Where the symbols take the elements:
j112 ~ j637
j112 $ j93
j112 * j296
j537 ~ j538
j537 $ j45
j537 * j939
j267 ~ j716
j267 $ j385
j267 * j68
j256 ~ j82
j256 $ j323
j256 * j145
j768 ~ j93
j768 $ j112
j768 * j225
j806 ~ j881
j806 $ j694
j806 * j503
j102 ~ j883
j102 $ j213
j102 * j475
j93 ~ j76
j93 $ j637
j93 * j768
j323 ~ j501
j323 $ j82
j323 * j783
j503 ~ j806
j503 $ j914
j503 * j727
j538 ~ j419
j538 $ j467
j538 * j537
j727 ~ j503
j727 $ j784
j727 * j76
j296 ~ j112
j296 $ j768
j296 * j98
j747 ~ j34
j747 $ j381
j747 * j82
j581 ~ j45
j581 $ j537
j581 * j704
j694 ~ j305
j694 $ j881
j694 * j914
j472 ~ j134
j472 $ j364
j472 * j855
j626 ~ j385
j626 $ j267
j626 * j919
j351 ~ j843
j351 $ j245
j351 * j385
j843 ~ j92
j843 $ j433
j843 * j351
j355 ~ j984
j355 $ j434
j355 * j465
j213 ~ j855
j213 $ j883
j213 * j72
j34 ~ j68
j34 $ j919
j34 * j747
j881 ~ j704
j881 $ j305
j881 * j806
j637 ~ j208
j637 $ j76
j637 * j112
j501 ~ j381
j501 $ j747
j501 * j323
j704 ~ j581
j704 $ j939
j704 * j881
j564 ~ j364
j564 $ j472
j564 * j883
j45 ~ j467
j45 $ j538
j45 * j581
j668 ~ j326
j668 $ j465
j668 * j433
j900 ~ j72
j900 $ j475
j900 * j697
j475 ~ j102
j475 $ j72
j475 * j546
j326 ~ j434
j326 $ j355
j326 * j668
j855 ~ j472
j855 $ j564
j855 * j213
j92 ~ j465
j92 $ j668
j92 * j843
j833 ~ j162
j833 $ j617
j833 * j434
j364 ~ j206
j364 $ j134
j364 * j564
j82 ~ j747
j82 $ j501
j82 * j256
j385 ~ j351
j385 $ j716
j385 * j626
j162 ~ j546
j162 $ j697
j162 * j833
j716 ~ j245
j716 $ j351
j716 * j267
j134 ~ j98
j134 $ j206
j134 * j472
j914 ~ j694
j914 $ j806
j914 * j784
j245 ~ j433
j245 $ j843
j245 * j716
j465 ~ j355
j465 $ j326
j465 * j92
j617 ~ j697
j617 $ j162
j617 * j984
j546 ~ j475
j546 $ j900
j546 * j162
j225 ~ j768
j225 $ j296
j225 * j206
j206 ~ j225
j206 $ j98
j206 * j364
j72 ~ j213
j72 $ j102
j72 * j900
j208 ~ j784
j208 $ j727
j208 * j637
j145 ~ j256
j145 $ j783
j145 * j991
j305 ~ j939
j305 $ j704
j305 * j694
j919 ~ j626
j919 $ j68
j919 * j381
j697 ~ j900
j697 $ j546
j697 * j617
j784 ~ j914
j784 $ j503
j784 * j208
j939 ~ j537
j939 $ j581
j939 * j305
j434 ~ j833
j434 $ j984
j434 * j326
j783 ~ j323
j783 $ j256
j783 * j398
j433 ~ j668
j433 $ j92
j433 * j245
j991 ~ j145
j991 $ j398
j991 * j476
j381 ~ j919
j381 $ j34
j381 * j501
j984 ~ j617
j984 $ j833
j984 * j355
j883 ~ j564
j883 $ j855
j883 * j102
j76 ~ j727
j76 $ j208
j76 * j93
j68 ~ j267
j68 $ j626
j68 * j34
j181 ~ j398
j181 $ j991
j181 * j419
j398 ~ j783
j398 $ j145
j398 * j181
j98 ~ j296
j98 $ j225
j98 * j134
j419 ~ j181
j419 $ j476
j419 * j538
j476 ~ j991
j476 $ j181
j476 * j467
j467 ~ j476
j467 $ j419
j467 * j45

Rows in random order:
Each row is one element's numbers.
id 1: 24 62 -28 32 16 -22 18 -20 32 38 -20 25 17 -58 42 3 25 13 23 -77 -28 -70 -44 -30 22 42 -49 -26 -10 -42 2 28 -90 -53 -30
id 2: 69 30 71 -80 -7 27 23 24 -11 -27 64 -22 -17 26 -68 46 53 51 49 52 4 49 -6 16 -33 38 45 31 -47 14 -38 -29 16 7 -11
id 3: 22 -35 17 43 2 43 33 -47 -69 -15 31 -70 -26 0 -26 91 -7 -33 -20 10 5 63 45 -22 7 -9 20 76 -31 30 16 8 10 75 -9
id 4: 7 -39 -37 -21 -28 25 -43 -12 43 -6 -70 23 30 -5 68 -42 -35 -45 -18 13 25 -29 -40 64 65 -17 -18 -39 16 -40 -15 -63 -47 59 55
id 5: 46 36 -22 -3 -11 11 6 -22 59 22 -48 30 34 -48 63 3 13 -5 22 -46 -12 -75 -58 24 51 33 -46 -36 -15 -55 -32 -24 -105 0 -4
id 6: 27 65 -23 25 12 -15 21 -13 36 39 -27 29 25 -55 48 9 24 9 31 -72 -31 -76 -45 -21 31 45 -53 -28 -10 -45 -9 12 -95 -47 -27
id 7: -7 56 -29 75 23 -35 35 -22 10 40 -6 17 9 -46 29 15 16 4 16 -85 -35 -55 -7 -61 -4 27 -49 -6 -2 -18 31 58 -56 -68 -53
id 8: -53 4 13 -50 -3 -45 -35 64 19 -16 24 46 -11 47 -40 -82 3 47 10 36 8 17 12 10 -49 -27 34 -40 40 26 -7 6 92 -69 12
id 9: -33 34 -29 98 34 -34 38 -30 -18 34 1 -1 -9 -44 17 23 2 0 -4 -81 -31 -43 16 -78 -10 14 -46 11 3 0 40 79 -27 -55 -49
id 10: 39 61 -22 18 3 -6 12 -19 50 39 -29 27 30 -49 58 7 22 10 22 -65 -22 -77 -50 -6 32 45 -50 -29 -12 -54 -14 6 -98 -33 -21
id 11: -31 -63 -35 -24 -27 10 -53 3 30 -13 -61 22 23 16 49 -67 -56 -43 -30 33 25 -10 -17 52 42 -43 2 -37 40 -15 1 -51 9 48 60
id 12: -38 -24 -32 107 24 -4 42 -44 -64 13 13 -42 -21 -22 -7 53 -18 -35 -33 -39 -18 19 50 -68 -6 -15 -22 53 -9 32 56 67 7 9 -34
id 13: -24 -63 -36 -26 -29 14 -57 2 36 -8 -68 27 27 6 58 -59 -52 -54 -27 29 31 -11 -19 58 55 -41 -10 -36 37 -13 -14 -48 -1 48 63
id 14: -79 -26 -13 -30 -10 -38 -51 47 17 -9 -11 40 -1 48 -8 -99 -30 12 -17 40 21 13 18 20 -27 -52 21 -44 55 25 13 -5 91 -34 37
id 15: -21 -35 -13 82 17 15 41 -53 -75 -2 23 -59 -25 -10 -14 72 -20 -38 -35 -21 -1 41 58 -47 -3 -23 -6 68 -16 35 47 47 9 38 -22
id 16: -74 -36 -20 -26 -12 -27 -60 48 17 -12 -29 37 1 48 3 -101 -35 2 -25 33 23 6 16 23 -17 -55 21 -41 59 19 10 -4 89 -27 40
id 17: 44 7 -26 -22 -18 15 -21 -18 53 15 -66 25 44 -34 73 -15 -12 -26 8 -22 2 -56 -64 37 64 23 -36 -37 -6 -60 -25 -50 -94 32 25
id 18: -44 -8 -30 113 24 -9 39 -46 -58 16 12 -38 -24 -19 2 50 -19 -31 -28 -54 -17 4 50 -71 -7 -13 -23 49 2 26 56 72 4 -1 -41
id 19: 44 45 -23 3 2 -1 4 -20 54 30 -41 31 36 -49 65 -3 10 -1 26 -53 -20 -69 -60 7 47 41 -45 -34 -15 -64 -21 -21 -108 -14 -5
id 20: 47 22 -23 -19 -14 10 -17 -20 53 17 -55 30 36 -37 71 -7 -10 -16 13 -26 1 -60 -58 33 58 30 -38 -37 1 -57 -29 -40 -103 20 16
id 21: 67 -6 55 -39 -1 53 29 -15 -41 -28 53 -64 -27 17 -51 89 26 9 12 44 7 65 13 12 -13 25 39 58 -56 16 -20 -26 1 63 -9
id 22: -73 -29 -7 -34 -8 -39 -48 60 18 -10 -7 38 1 50 -13 -102 -19 13 -17 36 16 13 29 14 -36 -44 22 -47 57 26 12 3 97 -47 31
id 23: 15 -26 -29 -28 -27 24 -36 -19 37 3 -75 16 35 -12 68 -33 -37 -46 -17 12 23 -29 -47 56 66 -8 -15 -36 13 -38 -24 -59 -57 55 50
id 24: 72 13 72 -70 -5 41 30 7 -24 -29 64 -38 -20 26 -65 60 40 35 31 45 5 57 -1 16 -22 34 44 37 -52 18 -33 -32 10 34 -9
id 25: -30 -31 -22 98 18 9 39 -57 -70 4 10 -56 -25 -15 -12 62 -13 -42 -33 -27 -5 30 54 -60 -10 -21 -11 60 -11 32 45 55 8 36 -25
id 26: 62 35 72 -84 -5 19 17 33 -5 -25 66 -15 -14 28 -71 29 55 60 49 43 7 44 -2 20 -43 35 46 23 -38 9 -43 -27 25 -6 -12
id 27: -44 1 -29 113 26 -22 38 -40 -51 18 7 -28 -19 -30 0 44 -14 -20 -27 -58 -26 -2 48 -72 -8 -6 -29 34 3 24 59 78 -5 -16 -41
id 28: 25 -38 21 27 -1 49 37 -48 -67 -22 37 -76 -24 6 -33 91 -3 -32 -22 15 4 64 38 -15 2 0 18 73 -38 35 8 0 7 79 -12
id 29: 48 28 -15 -9 -7 15 -7 -12 53 22 -53 28 36 -44 69 -4 0 -14 24 -33 -6 -71 -64 24 58 35 -39 -37 -10 -59 -30 -40 -99 15 7
id 30: -43 11 -34 102 31 -34 41 -31 -38 32 11 -9 -7 -41 9 35 -6 -16 -22 -69 -28 -18 30 -79 -10 -1 -40 24 -2 13 55 83 -10 -38 -44
id 31: 45 0 -19 -29 -22 19 -28 -18 55 7 -65 23 39 -30 69 -19 -9 -35 3 -13 14 -45 -58 46 62 16 -30 -37 -2 -62 -33 -56 -86 42 32
id 32: 42 55 -21 12 5 3 10 -17 48 28 -36 30 32 -51 56 1 16 6 28 -58 -18 -75 -56 3 40 46 -48 -32 -12 -59 -17 -4 -98 -23 -15
id 33: 11 64 -27 49 25 -24 22 -18 29 43 -17 25 16 -51 40 4 23 14 22 -84 -32 -76 -31 -35 13 37 -51 -18 -9 -43 8 40 -83 -63 -38
id 34: -6 -44 0 63 11 30 37 -53 -76 -12 26 -69 -27 -8 -24 82 -16 -38 -31 -1 3 51 52 -33 1 -14 0 75 -22 35 26 24 9 62 -13
id 35: 70 22 68 -75 -3 33 19 14 -15 -27 67 -34 -24 24 -67 56 44 45 36 48 8 51 -3 21 -27 35 43 34 -48 15 -37 -30 11 19 -14
id 36: -4 58 -30 73 25 -37 29 -19 10 44 -14 21 13 -51 32 16 20 10 21 -91 -42 -61 -14 -53 6 29 -50 -10 -6 -25 19 53 -60 -66 -44
id 37: -10 -40 -6 74 15 25 37 -56 -72 -10 22 -65 -31 -11 -18 77 -22 -45 -33 -12 2 48 58 -40 -2 -20 1 71 -24 37 37 36 8 55 -26
id 38: 1 65 -29 57 27 -31 27 -20 25 43 -10 21 9 -51 35 10 13 12 14 -83 -36 -69 -23 -45 9 35 -50 -17 -7 -34 13 47 -68 -62 -38
id 39: 49 -27 37 -2 -3 56 34 -35 -54 -28 43 -71 -24 5 -38 92 8 -20 -9 32 11 65 29 -5 1 6 29 71 -46 27 -4 -17 2 78 -10
id 40: -74 -53 -23 -23 -15 -28 -63 42 15 -9 -32 41 5 43 9 -95 -40 -9 -29 38 22 10 9 28 -8 -56 17 -46 60 27 12 -15 79 -13 43
id 41: -39 -67 -39 -19 -29 3 -58 8 28 -15 -64 28 20 27 48 -67 -53 -47 -44 33 32 -3 -7 52 35 -55 -2 -41 45 -5 1 -43 26 37 57
id 42: 6 -40 4 60 6 36 38 -47 -77 -17 27 -72 -30 -4 -23 87 -9 -41 -29 9 4 58 50 -24 1 -8 7 71 -27 33 21 21 7 72 -12
id 43: -9 -57 -39 -24 -27 17 -52 -4 35 -10 -72 27 31 1 65 -53 -54 -51 -30 33 24 -18 -27 54 59 -36 -8 -35 34 -19 -10 -57 -15 64 59
id 44: -35 -28 -22 106 19 3 40 -48 -66 4 15 -48 -28 -14 -5 68 -16 -39 -33 -34 -16 26 53 -63 -6 -19 -18 56 -6 33 50 59 14 18 -30
id 45: 31 -30 -29 -30 -25 23 -38 -18 48 -1 -70 24 39 -22 74 -28 -25 -38 -12 5 11 -44 -55 57 69 -3 -26 -30 14 -48 -25 -63 -66 48 43
id 46: -26 46 -33 95 28 -38 41 -24 -13 45 2 6 -4 -42 18 21 10 -1 -5 -84 -39 -47 7 -69 -12 14 -50 3 5 -5 35 83 -39 -58 -49
id 47: 72 8 69 -58 -5 42 29 -3 -29 -28 59 -43 -20 18 -63 72 43 28 26 45 9 52 5 17 -20 28 50 52 -47 10 -32 -32 4 44 -13
id 48: 2 -52 -45 -22 -26 20 -46 -10 40 -8 -68 23 33 -1 67 -50 -48 -54 -21 22 26 -23 -35 54 58 -30 -17 -36 26 -35 -15 -66 -32 55 58
id 49: -20 50 -34 84 32 -34 32 -26 -1 42 1 12 0 -48 29 18 13 5 9 -85 -36 -53 3 -62 -8 21 -49 0 4 -13 28 65 -47 -67 -49
id 50: -63 -57 -34 -19 -20 -15 -63 27 19 -15 -50 35 9 36 28 -95 -53 -28 -43 42 25 4 10 33 9 -60 10 -42 49 17 12 -25 61 13 55
id 51: 56 -27 40 -5 -10 52 37 -30 -53 -24 46 -72 -21 10 -46 91 12 -9 4 34 8 67 27 2 1 11 31 69 -47 26 -13 -19 1 77 -3
id 52: 38 -16 -30 -22 -21 28 -27 -18 55 8 -66 21 38 -23 68 -21 -21 -37 -3 -4 13 -40 -51 56 62 6 -26 -38 5 -51 -20 -57 -76 50 38
id 53: -50 -66 -31 -21 -24 -1 -56 18 24 -10 -55 27 22 29 41 -87 -59 -41 -41 40 30 -4 -6 47 30 -59 2 -45 53 6 5 -42 39 30 63
id 54: 66 -14 53 -21 -4 55 27 -22 -52 -31 47 -63 -22 12 -47 89 20 -1 6 38 11 65 13 9 -8 17 39 63 -52 23 -21 -27 -3 72 -4
id 55: -44 7 -32 110 32 -23 37 -41 -44 26 6 -22 -13 -33 9 40 -8 -18 -23 -64 -26 -11 41 -71 -11 -6 -29 30 2 20 55 84 -9 -30 -44
id 56: -67 -52 -32 -21 -20 -14 -58 33 21 -16 -44 38 8 42 16 -94 -44 -26 -31 40 22 10 10 36 -6 -61 16 -44 53 15 10 -19 73 -2 52
id 57: 36 -38 32 14 -2 48 31 -41 -66 -20 41 -76 -27 9 -33 90 -1 -30 -13 20 14 63 36 -5 1 -2 25 71 -43 29 0 -5 6 76 -13
id 58: -61 -5 9 -44 -2 -41 -40 67 13 -7 10 40 -3 50 -34 -92 -4 35 -5 40 4 13 16 14 -48 -38 30 -41 46 23 0 3 102 -62 21
id 59: -41 29 -35 104 31 -36 39 -28 -30 34 7 -8 -10 -34 15 33 1 -7 -10 -72 -30 -29 28 -74 -15 6 -40 15 -3 6 50 80 -20 -47 -50
id 60: -58 -62 -36 -16 -27 -11 -62 19 23 -14 -53 25 9 31 32 -85 -59 -38 -41 33 28 1 4 44 25 -62 3 -43 57 11 5 -35 52 23 56

Which row is each element?
j991 id 50
j112 id 38
j900 id 34
j102 id 25
j76 id 6
j433 id 2
j727 id 32
j939 id 23
j843 id 26
j668 id 24
j881 id 31
j472 id 55
j747 id 8
j768 id 36
j784 id 19
j855 id 18
j305 id 52
j93 id 33
j783 id 16
j92 id 35
j617 id 57
j296 id 7
j694 id 17
j475 id 37
j398 id 56
j225 id 49
j637 id 1
j501 id 58
j467 id 11
j434 id 54
j45 id 43
j145 id 40
j355 id 21
j72 id 15
j581 id 4
j883 id 12
j833 id 39
j364 id 30
j98 id 46
j984 id 51
j704 id 45
j503 id 5
j914 id 29
j546 id 42
j564 id 27
j162 id 28
j538 id 13
j213 id 44
j537 id 48
j206 id 9
j419 id 41
j806 id 20
j476 id 53
j256 id 14
j181 id 60
j323 id 22
j134 id 59
j697 id 3
j465 id 47
j208 id 10

